The symbols move the elements like this.
* | $ + ^ ~
s852 | s716 s12 s832 s258
s146 | s565 s56 s650 s776
s340 | s906 s650 s442 s765
s427 | s692 s148 s773 s898
s372 | s739 s679 s724 s681
s264 | s781 s318 s798 s328
s101 | s712 s575 s652 s501
s192 | s221 s320 s755 s906
s947 | s120 s557 s70 s773
s798 | s264 s300 s761 s648
s989 | s121 s120 s759 s662
s750 | s424 s133 s258 s160
s679 | s284 s340 s221 s853
s712 | s296 s620 s101 s259
s824 | s783 s264 s176 s411
s695 | s480 s729 s783 s161
s759 | s989 s947 s78 s57
s221 | s679 s442 s192 s63
s518 | s447 s499 s235 s924
s724 | s372 s221 s864 s330
s755 | s192 s60 s52 s340
s832 | s852 s160 s833 s806
s160 | s12 s101 s535 s181
s883 | s176 s761 s161 s781
s399 | s924 s445 s16 s496
s565 | s765 s622 s146 s229
s78 | s759 s70 s413 s972
s389 | s535 s732 s133 s712
s648 | s328 s235 s251 s364
s890 | s70 s65 s692 s807
s120 | s972 s807 s947 s427
s442 | s340 s33 s320 s565
s176 | s824 s798 s883 s729
s249 | s300 s924 s364 s482
s576 | s388 s833 s496 s716
s697 | s204 s339 s480 s176
s259 | s682 s372 s501 s814
s330 | s681 s63 s284 s755
s710 | s496 s750 s504 s832
s181 | s886 s501 s296 s732
s320 | s442 s141 s60 s146
s63 | s853 s565 s906 s60
s652 | s101 s814 s732 s543
s622 | s295 s244 s56 s759
s148 | s488 s883 s204 s783
s141 | s33 s989 s229 s56
s371 | s687 s447 s328 s300
s853 | s52 s765 s63 s320
s328 | s371 s518 s648 s249
s650 | s146 s966 s33 s295
s255 | s60 s776 s765 s33
s642 | s860 s52 s681 s221
s410 | s482 s496 s209 s499
s229 | s141 s759 s776 s966
s807 | s638 s480 s557 s148
s543 | s501 s864 s620 s739
s447 | s364 s16 s518 s209
s773 | s427 s204 s638 s65
s60 | s320 s229 s255 s650
s339 | s161 s371 s411 s798
s776 | s229 s78 s295 s121
s251 | s648 s482 s318 s447
s681 | s642 s853 s330 s192
s496 | s576 s424 s710 s852
s501 | s259 s724 s543 s592
s806 | s258 s181 s5 s389
s5 | s806 s296 s12 s133
s739 | s592 s284 s372 s642
s687 | s761 s364 s371 s318
s56 | s622 s662 s966 s78
s388 | s499 s832 s576 s445
s535 | s160 s652 s389 s296
s296 | s181 s543 s712 s682
s480 | s697 s411 s695 s883
s638 | s773 s697 s807 s488
s814 | s575 s681 s592 s864
s864 | s724 s192 s860 s284
s235 | s518 s388 s482 s399
s284 | s330 s906 s679 s52
s729 | s411 s648 s781 s687
s300 | s318 s209 s249 s235
s204 | s148 s161 s697 s824
s620 | s543 s860 s575 s372
s761 | s798 s249 s687 s251
s972 | s57 s638 s120 s692
s12 | s5 s712 s160 s886
s924 | s209 s504 s399 s576
s966 | s56 s57 s121 s413
s692 | s890 s488 s427 s557
s57 | s662 s773 s972 s890
s413 | s78 s890 s244 s120
s258 | s750 s886 s806 s535
s121 | s966 s972 s989 s244
s504 | s710 s258 s445 s833
s411 | s339 s328 s729 s761
s765 | s255 s295 s565 s141
s662 | s244 s427 s57 s70
s488 | s65 s176 s148 s695
s70 | s947 s898 s890 s638
s424 | s833 s389 s750 s12
s244 | s413 s692 s662 s947
s906 | s63 s146 s340 s255
s860 | s864 s755 s642 s679
s575 | s620 s642 s814 s724
s886 | s133 s259 s181 s652
s445 | s504 s806 s716 s424
s781 | s729 s251 s264 s371
s482 | s235 s576 s410 s16
s161 | s883 s687 s339 s264
s783 | s695 s781 s824 s339
s16 | s399 s716 s499 s710
s898 | s557 s783 s65 s697
s833 | s832 s535 s424 s5
s209 | s410 s710 s924 s388
s682 | s732 s739 s259 s575
s557 | s807 s695 s898 s204
s52 | s755 s255 s853 s442
s592 | s814 s330 s739 s860
s318 | s251 s410 s300 s518
s732 | s652 s592 s682 s620
s716 | s445 s5 s852 s750
s65 | s898 s824 s488 s480
s295 | s776 s413 s622 s989
s499 | s16 s852 s388 s504
s364 | s249 s399 s447 s410
s133 | s389 s682 s886 s101
s33 | s650 s121 s141 s622

In the rows, zero is written as 548.

The rows follow the links: the fewer symbols apart two elements are, the more alike their rows tend to be.

Each row is also shifted at random along 4 hidden directions that mean nothing.

Some elements, each with a row of numbers:
s966: 707 529 554 583 571 572 489 563 529 555 512 651 550 547 612 549 545 551 582 510 630 488 606 614 488 488 503 566 474 518 479 588 599 586 517 495 504 504 567 609 547
s264: 282 644 510 464 608 583 417 595 558 568 645 447 532 484 539 418 399 363 591 581 527 527 469 591 583 477 516 568 513 587 348 580 439 503 597 482 549 577 471 641 536
s650: 636 449 588 613 523 520 622 536 552 499 456 593 573 556 615 704 617 662 549 509 609 524 582 446 497 542 531 580 485 496 666 500 656 664 447 604 574 558 610 502 559
s501: 529 478 558 576 497 463 573 540 586 552 522 507 567 627 526 507 609 587 465 543 508 520 566 517 549 669 576 486 569 577 580 555 535 573 579 586 623 483 597 515 536
s318: 383 503 512 539 593 589 527 606 549 542 562 458 559 486 490 433 513 515 585 519 533 510 478 560 589 515 554 579 553 575 446 521 526 531 604 504 496 535 451 562 578
s890: 514 501 514 643 588 599 552 496 653 561 395 510 575 548 594 498 510 591 541 536 561 443 545 465 581 548 493 590 475 527 461 486 627 649 597 513 507 511 552 560 605
s65: 596 531 525 623 596 604 548 496 600 552 460 476 562 520 571 563 535 569 532 604 587 539 503 445 631 549 532 568 515 497 546 475 626 604 563 513 522 547 570 526 587
s724: 607 573 590 510 471 468 596 570 490 518 589 591 546 592 552 679 564 527 484 572 534 623 620 590 482 565 561 492 557 548 643 599 525 519 436 593 615 615 580 582 502
s806: 273 589 523 479 531 543 474 560 555 589 604 555 530 602 516 369 487 467 549 531 466 510 554 636 535 589 525 529 592 622 410 657 446 472 647 578 560 486 498 584 526
s575: 381 727 568 422 509 421 487 504 598 578 720 512 514 619 598 546 489 420 508 619 481 601 519 523 546 622 565 514 571 628 563 612 359 516 599 653 730 595 665 545 470
s320: 499 610 576 517 528 457 601 516 612 521 595 553 551 562 640 665 538 563 553 535 554 547 545 450 515 546 536 615 507 585 634 516 495 624 535 664 656 622 660 519 533
s258: 420 561 548 497 506 577 547 560 486 559 567 605 532 582 495 506 537 530 547 544 485 586 589 636 519 566 544 513 620 563 538 639 526 456 544 581 520 534 479 556 530
s759: 518 566 555 565 562 572 504 507 605 559 482 594 549 555 631 560 504 544 584 530 570 471 570 501 502 515 491 577 462 521 488 543 581 629 527 533 557 542 578 574 554
s833: 385 511 558 527 513 560 559 502 598 582 506 532 538 589 493 474 595 612 559 513 435 517 528 485 535 633 579 491 611 547 582 513 548 542 585 560 569 500 510 447 554
s204: 617 494 502 628 623 599 461 560 583 567 488 470 564 516 546 418 524 513 538 570 615 477 499 556 627 543 527 552 497 530 403 524 587 579 620 437 489 464 532 594 582
s255: 801 584 570 570 560 455 609 498 632 553 582 585 550 560 611 617 634 642 567 504 579 525 545 472 539 569 589 589 534 577 659 453 521 623 602 590 616 557 684 468 553
s898: 464 637 534 561 586 585 540 457 626 555 516 469 540 522 615 615 482 523 547 641 556 581 475 393 636 544 517 589 517 514 576 480 564 601 556 579 581 612 604 511 563
s886: 632 491 524 574 516 538 568 593 482 559 546 607 556 604 480 451 582 570 488 526 542 557 621 700 552 595 558 516 621 586 514 649 542 459 606 560 486 466 512 591 553
s814: 546 538 578 520 475 484 560 601 447 514 590 591 550 599 543 638 545 498 471 584 558 624 627 633 496 569 545 494 559 549 593 662 535 499 440 602 593 574 560 615 496
s710: 536 494 573 526 525 602 557 550 482 551 549 581 531 538 476 563 628 610 583 537 511 597 535 548 542 573 591 497 627 506 640 545 593 495 507 541 515 522 488 459 539
s852: 395 591 568 473 518 571 539 505 550 574 583 561 516 569 508 533 571 560 582 552 456 587 523 515 537 594 579 502 625 540 610 552 514 498 551 582 579 549 516 459 525
s860: 530 576 555 510 512 441 506 601 549 551 622 563 554 602 557 487 515 461 502 519 534 506 604 653 478 567 545 512 518 616 455 631 449 530 562 545 616 529 573 646 503
s388: 498 435 572 541 517 635 566 612 385 503 528 595 537 516 472 622 611 593 578 547 564 636 561 592 532 523 561 518 613 471 641 604 650 481 418 558 468 542 442 512 541
s652: 602 497 563 574 483 505 631 539 511 534 524 562 559 611 511 600 615 614 466 572 523 612 593 553 560 633 576 500 614 549 665 578 574 516 523 621 571 539 574 510 538
s518: 630 476 542 560 570 617 595 606 443 517 562 545 548 478 464 574 610 602 584 537 579 619 518 588 588 500 588 561 618 516 620 525 607 483 519 526 447 556 461 507 574
s576: 662 557 563 515 564 567 540 502 563 592 606 551 514 536 479 507 666 628 605 531 501 581 480 506 587 606 638 498 655 535 656 467 529 504 615 518 550 501 547 394 545
s148: 692 516 518 616 599 632 508 575 487 534 496 536 558 499 548 553 522 518 532 606 644 572 544 596 615 490 517 563 518 491 490 566 632 533 520 473 451 535 519 617 572
s480: 497 556 517 573 607 597 459 543 576 557 524 455 552 509 563 487 489 476 546 608 588 522 483 510 622 533 523 552 499 519 447 526 564 573 573 476 533 530 535 583 558
s427: 489 661 524 551 584 596 537 476 598 557 525 531 538 528 625 606 454 504 558 624 571 572 521 473 603 505 492 612 510 530 532 532 552 577 557 581 549 619 588 565 563
s251: 435 579 536 507 577 588 578 552 549 533 584 469 543 479 499 565 525 536 589 563 509 594 471 495 595 509 572 575 586 544 581 475 526 522 549 541 528 621 485 505 569
s447: 492 498 548 544 564 603 605 571 503 517 553 497 548 481 484 590 586 595 584 547 536 604 490 501 594 524 584 571 605 520 633 484 586 522 525 556 500 585 481 472 574
s906: 611 526 577 561 503 480 650 581 513 492 543 602 569 557 591 697 561 590 523 514 586 572 615 552 482 509 532 595 510 557 635 562 567 588 460 628 573 617 591 579 543
s750: 549 508 537 530 521 591 526 599 456 568 559 632 540 575 468 444 563 545 551 515 518 557 610 718 516 553 554 503 620 565 487 658 545 436 566 521 461 481 455 588 541
s783: 519 513 533 588 584 617 500 560 529 533 490 468 558 496 541 557 510 504 539 605 589 556 505 510 602 517 525 535 507 486 501 522 621 569 493 472 508 555 500 581 563
s687: 471 675 529 464 597 587 506 565 531 558 660 494 521 471 520 526 464 437 600 593 527 610 477 581 587 470 563 569 573 567 493 534 462 472 570 500 525 631 489 575 545
s716: 477 589 567 483 530 564 534 492 569 589 593 560 515 567 502 514 600 578 592 545 455 573 509 507 551 608 603 495 636 546 622 517 510 503 585 558 579 530 534 432 531
s543: 495 515 547 550 513 454 512 568 573 561 572 516 559 627 534 450 565 521 473 544 523 510 567 580 540 646 560 493 553 604 502 605 484 546 604 574 623 471 592 571 521

Where do the symbols, taken in turn from left to right, take each start?
Answers are names.
476 694 535 471 598 600 444 552 513 558 654 491 515 480 564 564 433 386 581 650 570 625 479 565 602 472 534 552 533 530 484 574 485 487 521 499 553 630 523 608 516
^ $ +: s761
557 528 550 530 574 581 571 537 542 552 589 506 533 502 490 543 628 611 601 541 526 593 460 481 608 569 614 553 629 536 651 467 552 522 585 552 535 544 527 422 563
~ ^ +: s832
436 494 550 558 485 520 605 556 511 534 519 554 557 615 514 548 562 574 473 563 511 582 594 572 552 621 545 519 600 564 590 617 556 514 540 635 559 528 542 549 542
$ ^ ^ ~: s259
654 443 551 606 513 454 559 558 595 564 509 518 575 627 509 449 637 605 461 508 523 477 578 561 539 671 593 468 560 582 540 541 542 575 612 526 597 435 589 534 543
$ $ ^ $: s501
586 499 534 556 503 529 544 629 419 533 582 616 553 600 502 499 549 511 472 560 579 598 634 739 541 571 537 520 600 582 504 713 537 443 548 588 503 493 519 647 525
^ $ + $ +: s860
420 442 525 556 567 625 562 651 436 500 531 510 564 474 474 525 532 534 575 529 579 574 531 615 566 476 533 583 565 527 502 579 604 500 501 524 441 552 412 591 575
$ $ ^: s300
555 553 543 535 567 611 604 565 508 525 549 500 545 466 487 607 547 559 576 563 530 617 502 531 581 491 577 557 586 515 604 477 577 509 500 509 488 627 464 520 574
~ + ^ ~: s496
366 421 547 589 489 481 564 570 569 535 479 490 579 633 524 477 572 570 452 533 508 493 575 525 542 661 538 501 544 576 523 596 562 583 562 604 602 466 558 555 543
+ $ $: s814
578 607 579 505 495 433 586 536 595 549 600 549 548 597 565 597 556 533 505 536 495 548 583 537 489 592 576 508 539 592 600 536 468 563 532 580 655 591 615 550 512
~ + $: s340
440 600 577 524 542 544 498 516 570 535 539 593 536 555 660 642 495 514 589 559 582 525 556 475 492 507 490 589 461 522 552 574 556 625 475 607 612 587 611 561 523
+ + ^ +: s148
700 674 565 490 575 532 461 572 477 548 678 681 516 536 646 613 504 458 605 566 655 586 585 656 499 452 512 604 503 559 520 655 491 521 522 576 559 573 624 625 499
$ ^ ~ ^: s121
613 704 570 516 547 583 575 442 587 558 540 621 521 533 647 720 499 551 589 604 548 604 561 456 528 490 516 583 519 498 646 507 563 580 478 587 574 663 615 515 541
~ + ~ $: s148
499 511 550 559 557 599 644 518 583 526 482 444 561 479 489 626 576 621 565 552 489 581 479 408 586 543 590 541 574 498 657 391 611 577 496 510 528 626 484 451 590
$ ^ $ ~ ~: s518
486 454 587 568 463 469 608 560 541 513 489 523 572 613 536 628 593 586 457 547 507 551 600 501 494 631 555 477 537 536 631 558 583 590 449 597 626 549 571 541 525
$ ~: s864
562 593 520 532 612 580 491 540 611 581 577 451 540 488 508 450 519 496 580 556 522 520 468 527 600 528 582 532 546 557 465 458 504 539 616 428 530 551 502 538 563
$ $ ^: s729
